Below are the code and all the weights of a small trained network. Each question names an input and a class and asks about switching units off, where a switched-off unit gives its printed mean instead of its output.

import numpy as np


def w(rows, s, z=0):
    codes = np.array(rows[::2]) - 128.0
    scale = np.full(codes.shape[1], s)
    scale[-1] = z or s
    return codes * scale


def f(y):
    return np.maximum(y, 0)


def log_softmax(a):
    a = a - a.max(-1, keepdims=True)
    return a - np.log(np.exp(a).sum(-1, keepdims=True))


def net(x, mask):
    res = np.array(x, float).reshape(1, 5) / 4 @ E
    y = f(res @ A[0][:, :-1].T + A[0][:, -1])
    res = res + np.where(mask, y, B[0][:, -1]) @ B[0][:, :-1]
    return log_softmax(res[-1] @ U[:, :-1].T + U[:, -1])


A, B = {}, {}
E = w([
[155,64,97,239,125,190,36],'x0',
[78,136,163,57,186,236,105],'x1',
[70,96,199,189,216,40,99],'x2',
[58,98,29,186,180,164,237],'x3',
[2,107,126,154,27,111,89],'x4',
],0.0061)
A[0] = w([
[172,139,74,106,50,160,150,97],'neuron 1',
[84,137,147,4,118,81,221,99],'neuron 2',
[183,131,130,110,220,160,145,118],'neuron 3',
[75,128,179,167,226,71,108,134],'neuron 4',
[43,128,112,115,76,111,109,98],'neuron 5',
[111,114,131,133,158,193,79,113],'neuron 6',
[172,135,228,70,93,133,36,104],'neuron 7',
[99,129,71,162,165,136,174,92],'neuron 8',
[144,104,106,186,130,178,65,112],'neuron 9',
[172,144,70,79,36,206,160,92],'neuron 10',
[77,110,78,154,159,166,204,103],'neuron 11',
[102,126,125,132,147,164,137,180],'neuron 12',
[88,126,118,136,98,130,117,96],'neuron 13',
[83,130,95,125,180,174,161,101],'neuron 14',
[119,127,138,121,121,139,146,255],'neuron 15',
[170,102,78,192,128,174,71,101],'neuron 16',
[5,129,139,133,54,146,100,96],'neuron 17',
[88,133,154,62,156,239,108,123],'neuron 18',
[100,131,85,159,158,143,172,76],'neuron 19',
[212,120,74,194,58,45,176,99],'neuron 20',
[228,141,121,130,219,122,152,96],'neuron 21',
],0.011,0.0059)
B[0] = w([
[79,73,189,131,173,88,91,213],'neuron 1',
[176,222,153,216,171,110,235,231],'neuron 2',
[150,85,162,65,83,191,162,200],'neuron 3',
[56,48,175,133,216,87,105,229],'neuron 4',
[177,93,174,90,103,178,145,197],'neuron 5',
[91,165,109,145,123,109,217,180],'neuron 6',
[201,128,37,153,73,35,59,254],'neuron 7',
[177,127,130,123,89,82,64,183],'neuron 8',
[161,206,150,166,175,126,196,204],'neuron 9',
[111,34,199,148,221,81,69,244],'neuron 10',
[191,142,95,138,105,68,48,206],'neuron 11',
[99,166,82,153,125,160,73,179],'neuron 12',
[160,105,148,100,109,145,145,157],'neuron 13',
[145,122,71,117,91,43,137,180],'neuron 14',
[104,187,97,190,147,240,41,219],'neuron 15',
[170,200,177,172,163,100,206,211],'neuron 16',
[181,84,175,52,88,211,153,227],'neuron 17',
[8,127,67,67,101,118,181,222],'neuron 18',
[172,107,124,131,88,65,102,170],'neuron 19',
[19,147,26,43,90,137,189,242],'neuron 20',
[165,79,197,91,58,209,130,209],'neuron 21',
],0.017,0.0081)
U = w([
[231,141,58,148,63,44,31,80],'0',
[199,91,210,65,65,237,149,121],'1',
[58,56,195,157,248,91,73,120],'2',
[170,253,167,207,172,132,207,100],'3',
[14,159,34,74,101,137,166,189],'4',
[112,183,100,174,136,208,33,252],'5',
],0.0064,0.0036)

Each question gives the input, the list of numbers given to net, and the class t.
The units are the neurons (one row each of A and B). Each row of codes is followed by its name. A weight is (code - 128) times the scale printed after its matrix; where a second scale follows, it is the last column's (A, B and U).
mask holds one flag per neuron, in row order. A switched-off neuron (its flag False) gives its mean, the last column of its row in B, instead of its output. The means were averaged over made-up inputs and are rounded, as every weight is.
A unit's drop is (log p(t) with every unit on - log p(t) with that unit switched off) / (log p(t) with every unit on - log p(t) with every unit switched off).
The circuit of an input: a set's keep is (log p(t) with only the set's units on - log p(t) with every unit switched off) / (log p(t) with every unit on - log p(t) with every unit switched off). Starting from the 12 units with the biggest drops (on a tie, the unit counted first), units are removed one at a time, each time the one whose removal leaves the highest keep (on an exact tie, the one counted first), for as long as the keep stays at least 0.8.
units of the circuit, in order: the units of the circuit, biggest drop first
unit that matters most: the unit with the biggest drop
top k neurons: the k neurons with the biggest drops, biggest first
drop when u is switched off: that unit's drop, to one decimal
input [8,-7,7,6,-7], class 3: unit that matters most -> neuron 16
input [3,4,0,5,-4], class 0: top 3 neurons -> [neuron 11; neuron 20; neuron 14]
input [8,0,-6,2,1], class 3: top 2 neurons -> [neuron 16; neuron 9]
input [-7,-1,6,1,-1], class 3: top 4 neurons -> [neuron 2; neuron 10; neuron 1; neuron 18]
input [5,5,0,3,-3], class 3: top 4 neurons -> [neuron 20; neuron 16; neuron 9; neuron 7]
input [-7,-1,-8,6,-2], class 2: top 2 neurons -> [neuron 10; neuron 1]
input [-2,-6,-6,0,8], class 1: top 3 neurons -> [neuron 17; neuron 5; neuron 4]
input [-7,8,5,-3,-4], class 4: top 4 neurons -> [neuron 18; neuron 16; neuron 9; neuron 10]
input [0,7,6,-7,4], class 0: top 2 neurons -> [neuron 7; neuron 20]
input [2,6,-6,-5,4], class 2: top 2 neurons -> [neuron 10; neuron 20]
input [2,-2,5,6,8], class 1: top 2 neurons -> [neuron 17; neuron 7]
input [4,3,3,-2,-1], class 3: top 2 neurons -> [neuron 10; neuron 20]
input [8,8,2,-8,6], class 0: top 2 neurons -> [neuron 7; neuron 20]
input [5,-1,3,7,-5], class 0: units of the circuit, in order -> [neuron 11]
input [-5,-3,7,3,7], class 1: top 4 neurons -> [neuron 17; neuron 5; neuron 10; neuron 1]
input [4,7,-8,-1,-7], class 2: drop when neuron 21 is switched off -> -0.1
input [4,-5,5,4,-5], class 1: drop when neuron 9 is switched off -> 0.0
input [-3,-8,-8,-1,-8], class 1: drop when neuron 13 is switched off -> -0.1
